Below are the code and all the weights of a small trained network. Each question names an input and a class and asks about switching units off, where a switched-off unit gives its printed mean instead of its output.

import numpy as np


def w(rows, s, z=0):
    codes = np.array(rows[::2]) - 128.0
    scale = np.full(codes.shape[1], s)
    scale[-1] = z or s
    return codes * scale


def norm(h):
    return h / np.sqrt((h * h).mean(-1, keepdims=True) + 1e-5)


def f(y):
    return y / 2 * (1 + np.tanh(0.7978845608 * (y + 0.044715 * y**3)))


def log_softmax(a):
    a = a - a.max(-1, keepdims=True)
    return a - np.log(np.exp(a).sum(-1, keepdims=True))


def net(x, mask):
    res = np.array(x, float).reshape(1, 5) / 4 @ E
    u = 0
    for l in range(3):
        y = f(norm(res) @ A[l][:, :-1].T + A[l][:, -1])
        res = res + np.where(mask[u : u + 13], y, B[l][:, -1]) @ B[l][:, :-1]
        u += 13
    return log_softmax(norm(res)[-1] @ U[:, :-1].T + U[:, -1])


A, B = {}, {}
E = w([
[45,111,246,120,93,29],'x0',
[71,255,159,55,119,191],'x1',
[86,138,12,75,152,37],'x2',
[203,181,128,140,38,82],'x3',
[155,170,148,143,188,103],'x4',
],0.0083)
A[0] = w([
[173,78,102,180,182,125,101],'L0N0',
[190,140,148,96,119,141,103],'L0N1',
[97,65,112,90,38,163,78],'L0N2',
[60,73,69,101,11,169,129],'L0N3',
[97,101,65,84,117,95,96],'L0N4',
[179,206,160,153,247,51,110],'L0N5',
[125,147,82,95,131,85,95],'L0N6',
[95,55,152,83,200,165,23],'L0N7',
[190,174,114,141,39,81,1],'L0N8',
[159,104,198,118,89,162,125],'L0N9',
[136,67,150,150,126,74,75],'L0N10',
[98,132,110,86,109,95,106],'L0N11',
[113,147,102,163,152,106,72],'L0N12',
],0.011,0.0089)
B[0] = w([
[124,78,113,86,66,154,232],'L0N0',
[101,125,101,131,104,121,150],'L0N1',
[231,103,234,88,193,131,160],'L0N2',
[237,128,200,90,216,124,251],'L0N3',
[187,153,133,173,196,87,178],'L0N4',
[255,64,206,62,177,141,234],'L0N5',
[126,195,133,200,179,103,158],'L0N6',
[61,116,121,171,209,133,150],'L0N7',
[180,198,97,175,38,83,152],'L0N8',
[142,159,108,163,173,76,255],'L0N9',
[119,82,119,78,63,155,176],'L0N10',
[121,149,130,134,140,97,158],'L0N11',
[154,149,171,195,149,115,97],'L0N12',
],0.0097,0.0034)
A[1] = w([
[186,166,48,137,75,186,61],'L1N0',
[163,95,201,194,92,219,129],'L1N1',
[102,108,37,52,91,199,59],'L1N2',
[128,213,155,103,177,134,159],'L1N3',
[117,140,56,84,154,44,20],'L1N4',
[51,123,167,119,83,63,2],'L1N5',
[136,103,123,223,158,106,51],'L1N6',
[83,104,129,171,167,147,42],'L1N7',
[119,134,180,255,97,220,50],'L1N8',
[123,34,116,234,99,102,109],'L1N9',
[122,108,163,99,147,93,68],'L1N10',
[128,120,207,218,75,200,85],'L1N11',
[55,231,172,116,92,195,74],'L1N12',
],0.0095,0.0044)
B[1] = w([
[84,110,134,194,102,177,199],'L1N0',
[169,167,47,107,219,35,255],'L1N1',
[169,146,115,155,121,141,153],'L1N2',
[156,43,50,74,72,95,250],'L1N3',
[163,193,129,153,249,64,145],'L1N4',
[156,102,202,206,97,166,149],'L1N5',
[96,115,113,54,112,129,129],'L1N6',
[75,162,129,163,63,160,118],'L1N7',
[133,168,85,170,226,38,171],'L1N8',
[115,127,42,2,80,83,204],'L1N9',
[157,125,114,153,96,164,150],'L1N10',
[109,179,85,103,226,11,193],'L1N11',
[134,114,46,28,102,73,199],'L1N12',
],0.0085,0.0045)
A[2] = w([
[168,155,92,168,136,232,46],'L2N0',
[137,77,227,123,129,101,154],'L2N1',
[107,208,154,34,137,175,12],'L2N2',
[111,171,191,151,137,39,212],'L2N3',
[83,137,75,204,64,97,63],'L2N4',
[101,136,245,154,28,64,122],'L2N5',
[210,193,120,157,49,116,75],'L2N6',
[176,148,72,125,172,163,84],'L2N7',
[78,76,104,67,194,165,201],'L2N8',
[46,114,196,79,121,52,132],'L2N9',
[15,80,134,156,221,199,75],'L2N10',
[112,247,154,67,142,169,110],'L2N11',
[206,83,107,124,104,108,253],'L2N12',
],0.011,0.0041)
B[2] = w([
[99,74,105,159,149,166,147],'L2N0',
[140,151,99,126,140,190,174],'L2N1',
[159,85,119,98,125,112,137],'L2N2',
[108,114,118,164,156,155,193],'L2N3',
[108,134,157,96,118,149,129],'L2N4',
[109,111,115,158,115,177,166],'L2N5',
[75,118,240,147,118,97,168],'L2N6',
[123,104,129,179,135,170,177],'L2N7',
[118,184,206,150,51,79,184],'L2N8',
[169,102,59,172,141,198,180],'L2N9',
[121,139,207,157,59,92,148],'L2N10',
[140,3,134,144,107,53,144],'L2N11',
[73,174,139,84,128,148,244],'L2N12',
],0.014,0.011)
U = w([
[124,156,74,177,229,30,159],'0',
[92,92,72,198,120,255,219],'1',
[122,73,75,18,42,77,127],'2',
[73,165,223,186,52,72,189],'3',
[205,86,221,79,189,170,78],'4',
[70,244,125,84,122,183,4],'5',
],0.017,0.0037)

Each question gives the input, the list of numbers given to net, and the class t.
The units are the neurons (one row each of A and B). Each row of codes is followed by its name. A weight is (code - 128) times the scale printed after its matrix; where a second scale follows, it is the last column's (A, B and U).
mask holds one flag per neuron, layer by layer. A switched-off neuron (its flag False) gives its mean, the last column of its row in B, instead of its output. The means were averaged over made-up inputs and are rounded, as every weight is.
A unit's drop is (log p(t) with every unit on - log p(t) with that unit switched off) / (log p(t) with every unit on - log p(t) with every unit switched off).
The circuit of an input: a set's keep is (log p(t) with only the set's units on - log p(t) with every unit switched off) / (log p(t) with every unit on - log p(t) with every unit switched off). Starting from the 12 units with the biggest drops (on a tie, the unit counted first), units are removed one at a time, each time the one whose removal leaves the highest keep (on an exact tie, the one counted first), for as long as the keep stays at least 0.8.
circuit, biggest first: the units of the circuit, biggest drop first
most important unit: the unit with the biggest drop
top k neurons: the k neurons with the biggest drops, biggest first
k most important neurons of layer l: the k neurons of layer l with the biggest drops, biggest first
input [-1,3,2,-3,5], class 4: circuit, biggest first -> (L0N5)
input [2,-6,-3,-7,-3], class 3: top 3 neurons -> (L2N8, L0N7, L1N3)
input [-4,-3,-6,4,-7], class 4: top 3 neurons -> (L0N3, L0N2, L0N6)
input [-4,-5,-7,8,8], class 3: top 2 neurons -> (L2N6, L0N8)
input [6,2,7,7,-2], class 0: 2 most important neurons of layer 2 -> (L2N8, L2N3)
input [-4,-3,-1,2,3], class 1: top 2 neurons -> (L1N3, L1N0)
input [8,6,-5,7,2], class 1: circuit, biggest first -> (L2N9, L2N5)
input [-7,8,6,-5,1], class 2: circuit, biggest first -> (L2N11, L2N2)
input [7,8,8,3,8], class 0: 2 most important neurons of layer 1 -> (L1N4, L1N9)
input [3,-6,0,1,-8], class 4: top 2 neurons -> (L0N3, L0N2)
input [5,8,-7,5,-7], class 2: circuit, biggest first -> (L1N12, L2N2)
input [-8,2,7,-2,7], class 1: top 3 neurons -> (L2N7, L1N1, L1N11)
input [4,-1,-6,-8,-3], class 3: top 2 neurons -> (L2N10, L0N7)
input [-2,-2,-2,2,2], class 5: most important unit -> L2N12
input [5,-4,4,6,4], class 3: circuit, biggest first -> (L0N8, L2N6)
input [1,1,3,1,2], class 5: 4 most important neurons of layer 2 -> (L2N12, L2N11, L2N1, L2N2)
input [7,-4,6,-2,-8], class 4: top 2 neurons -> (L0N3, L0N4)
input [-8,7,0,4,2], class 1: circuit, biggest first -> (L1N0, L2N0)
input [-4,7,-4,-7,-2], class 2: circuit, biggest first -> (L1N12, L2N11)
input [5,4,-5,6,7], class 4: most important unit -> L0N5
input [7,-6,6,-6,2], class 1: 4 most important neurons of layer 1 -> (L1N1, L1N3, L1N5, L1N11)
input [-7,-5,-3,-6,-8], class 4: top 3 neurons -> (L0N3, L0N2, L2N9)
